Below are the code and all the weights of a small trained network. Each question names an input and a target symbol and asks about switching units off, where a switched-off unit gives its printed mean instead of its output.

import numpy as np


def w(rows, s, z=0):
    codes = np.array(rows[::2]) - 128.0
    scale = np.full(codes.shape[1], s)
    scale[-1] = z or s
    return codes * scale


def f(y):
    return y / 2 * (1 + np.tanh(0.7978845608 * (y + 0.044715 * y**3)))


def softmax(a):
    e = np.exp(a - a.max(-1, keepdims=True))
    return e / e.sum(-1, keepdims=True)


def log_softmax(a):
    a = a - a.max(-1, keepdims=True)
    return a - np.log(np.exp(a).sum(-1, keepdims=True))


def net(x, mask):
    ids = ['ΘΣΦαβγεζμπτψ'.index(c) for c in x.split()]
    T = len(ids)
    res = E[ids] + P[:T]
    u = 0
    for l in range(2):
        q, k, v = (res @ M[l].T for M in (Q, K, V))
        z = softmax(np.where(np.tri(T) > 0, q @ k.T / 2**0.5, -1e9)) @ v
        res = res + np.where(mask[u], z, O[l][:, -1]) @ O[l][:, :-1]
        u += 1
        y = f(res @ A[l][:, :-1].T + A[l][:, -1])
        res = res + np.where(mask[u : u + 8], y, B[l][:, -1]) @ B[l][:, :-1]
        u += 8
    return log_softmax(res[-1] @ U[:, :-1].T + U[:, -1])


Q, K, V, O, A, B = {}, {}, {}, {}, {}, {}
E = w([
[128,133,142,123,138],'Θ',
[130,157,106,85,138],'Σ',
[130,130,129,129,141],'Φ',
[191,149,155,124,135],'α',
[128,122,132,103,136],'β',
[145,137,116,93,133],'γ',
[115,101,83,53,148],'ε',
[132,106,159,146,147],'ζ',
[219,55,198,87,153],'μ',
[76,111,208,180,153],'π',
[119,156,248,144,158],'τ',
[68,16,134,145,147],'ψ',
],0.017)
P = w([
[113,99,183,1,70],'0',
[164,126,101,101,172],'1',
[147,126,109,115,188],'2',
[126,128,119,105,180],'3',
[126,117,128,76,185],'4',
[115,134,104,44,190],'5',
],0.0096)
Q[0] = w([
[235,111,80,175,37],'L0H1',
[149,119,220,93,254],'L0H1',
],0.0057)
K[0] = w([
[170,131,108,209,190],'L0H1',
[140,86,216,73,2],'L0H1',
],0.0079)
V[0] = w([
[50,144,55,98,219],'L0H1',
[152,3,234,154,157],'L0H1',
],0.0061)
O[0] = w([
[122,48,141,162,8,72],'L0H1',
[87,122,61,155,207,255],'L0H1',
],0.011,0.0099)
A[0] = w([
[158,124,101,163,142,92],'L0N1',
[137,164,71,143,153,176],'L0N2',
[121,165,227,119,139,240],'L0N3',
[149,199,127,85,136,157],'L0N4',
[149,78,46,189,100,120],'L0N5',
[76,88,157,94,151,254],'L0N6',
[207,246,145,91,80,213],'L0N7',
[127,89,140,194,164,157],'L0N8',
],0.011,0.0033)
B[0] = w([
[123,121,160,73,99,140],'L0N1',
[146,73,173,68,161,212],'L0N2',
[146,218,107,185,122,182],'L0N3',
[168,145,154,253,206,178],'L0N4',
[68,139,127,188,209,123],'L0N5',
[113,165,19,227,76,254],'L0N6',
[217,160,209,132,103,128],'L0N7',
[98,153,91,74,66,195],'L0N8',
],0.0067,0.0096)
Q[1] = w([
[145,159,89,151,38],'L1H1',
[141,81,223,64,4],'L1H1',
],0.0043)
K[1] = w([
[141,112,91,2,29],'L1H1',
[203,116,162,49,193],'L1H1',
],0.0035)
V[1] = w([
[91,2,61,48,85],'L1H1',
[60,167,61,201,88],'L1H1',
],0.0074)
O[1] = w([
[171,123,143,249,131,2],'L1H1',
[137,62,227,139,149,212],'L1H1',
],0.011,0.0084)
A[1] = w([
[165,49,193,133,163,119],'L1N1',
[107,244,127,225,67,26],'L1N2',
[209,157,129,237,134,252],'L1N3',
[42,164,179,172,82,172],'L1N4',
[39,206,148,130,219,115],'L1N5',
[98,184,161,28,117,73],'L1N6',
[107,25,31,102,77,170],'L1N7',
[254,56,135,40,168,200],'L1N8',
],0.0062,0.0037)
B[1] = w([
[64,163,159,124,184,157],'L1N1',
[148,29,229,54,116,127],'L1N2',
[216,106,90,113,160,165],'L1N3',
[89,146,132,82,72,133],'L1N4',
[158,73,132,95,158,247],'L1N5',
[223,137,130,126,116,196],'L1N6',
[254,141,220,120,135,153],'L1N7',
[53,155,106,172,120,226],'L1N8',
],0.0078,0.012)
U = w([
[111,161,142,132,118,93],'Θ',
[135,177,132,126,87,218],'Σ',
[107,162,133,139,108,180],'Φ',
[167,178,109,103,118,1],'α',
[118,163,133,145,112,168],'β',
[127,184,123,136,99,188],'γ',
[210,112,125,146,95,224],'ε',
[101,142,127,144,126,94],'ζ',
[123,137,34,140,181,31],'μ',
[2,138,181,140,133,198],'π',
[134,100,217,65,138,142],'τ',
[126,72,175,165,164,15],'ψ',
],0.0085,0.0041)

Each question gives the input, a string of symbols that net reads in full, and the target symbol t.
The units are the heads (2 rows each of Q, K, V and O) and the neurons (one row each of A and B). Each row of codes is followed by its name. A weight is (code - 128) times the scale printed after its matrix; where a second scale follows, it is the last column's (O, A, B and U).
mask holds one flag per unit, layer by layer, with each layer's heads first. A switched-off unit (its flag False) gives its mean, the last column of its rows in O or B, instead of its output. The means were averaged over made-up inputs and are rounded, as every weight is.
A unit's drop is (log p(t) with every unit on - log p(t) with that unit switched off) / (log p(t) with every unit on - log p(t) with every unit switched off).
The circuit of an input: a set's keep is (log p(t) with only the set's units on - log p(t) with every unit switched off) / (log p(t) with every unit on - log p(t) with every unit switched off). Starting from the 12 units with the biggest drops (on a tie, the unit counted first), units are removed one at a time, each time the one whose removal leaves the highest keep (on an exact tie, the one counted first), for as long as the keep stays at least 0.8.
units of the circuit, in order: the units of the circuit, biggest drop first
top k neurons: the k neurons with the biggest drops, biggest first
top k neurons in layer l: the k neurons of layer l with the biggest drops, biggest first
input ψ τ τ μ ψ τ, target ψ: top 2 neurons : [L0N6 L1N3]
input τ ε Σ, target τ: top neuron in layer 1 : [L1N6]
input π μ μ α α, target π: top 3 neurons in layer 0 : [L0N6 L0N2 L0N3]
input α π τ γ ζ, target τ: units of the circuit, in order : [L1H1 L0N3 L0H1 L0N4]
input ψ τ Φ, target ψ: units of the circuit, in order : [L1H1 L0H1 L0N6]
input π μ μ Θ, target π: top 2 neurons in layer 0 : [L0N6 L0N2]
input ε μ Σ μ ε, target ε: units of the circuit, in order : [L0H1 L1H1 L1N7]
input μ μ μ, target μ: units of the circuit, in order : [L1H1 L0H1]
input Θ μ ε τ τ γ, target τ: units of the circuit, in order : [L0N3 L1H1 L0N2]
input τ μ τ ψ, target τ: top 4 neurons : [L0N3 L1N7 L0N4 L1N8]
input μ μ ε μ ψ ψ, target ψ: units of the circuit, in order : [L1H1 L0N6]
input ε ψ μ τ, target ε: top 2 neurons in layer 0 : [L0N3 L0N4]
input τ Σ ψ, target τ: units of the circuit, in order : [L0N3 L1N7 L0N4]
input τ Σ β, target τ: units of the circuit, in order : [L1H1 L0N3 L0N6 L0N2]
input μ π μ μ ε μ, target μ: units of the circuit, in order : [L0H1 L0N2 L1H1]
input τ μ μ τ, target τ: top 2 neurons : [L0N3 L1N5]
input ε ε γ, target ε: units of the circuit, in order : [L0H1 L1H1]
input α μ μ τ ε, target τ: units of the circuit, in order : [L0N3 L1H1 L1N7 L0N2]
input τ μ β τ α, target τ: units of the circuit, in order : [L1H1 L0N3 L0N6]
input μ Σ α τ π, target τ: top 2 neurons in layer 0 : [L0N3 L0N4]
input ψ τ μ, target ψ: units of the circuit, in order : [L1H1 L0H1 L0N6]
input π μ τ ε, target τ: units of the circuit, in order : [L0N3 L1H1 L0N2]
input τ Θ ε τ, target τ: top 3 neurons in layer 1 : [L1N5 L1N8 L1N6]
input τ μ α, target τ: top 4 neurons : [L0N3 L0N6 L0N2 L1N6]
input μ Θ τ, target μ: top 2 neurons : [L0N2 L1N7]
input ε α ψ, target ε: top 3 neurons in layer 1 : [L1N3 L1N7 L1N8]
input τ τ μ, target τ: top neuron in layer 0 : [L0N3]
input ψ ψ μ, target ψ: top 3 neurons : [L0N6 L1N3 L1N1]
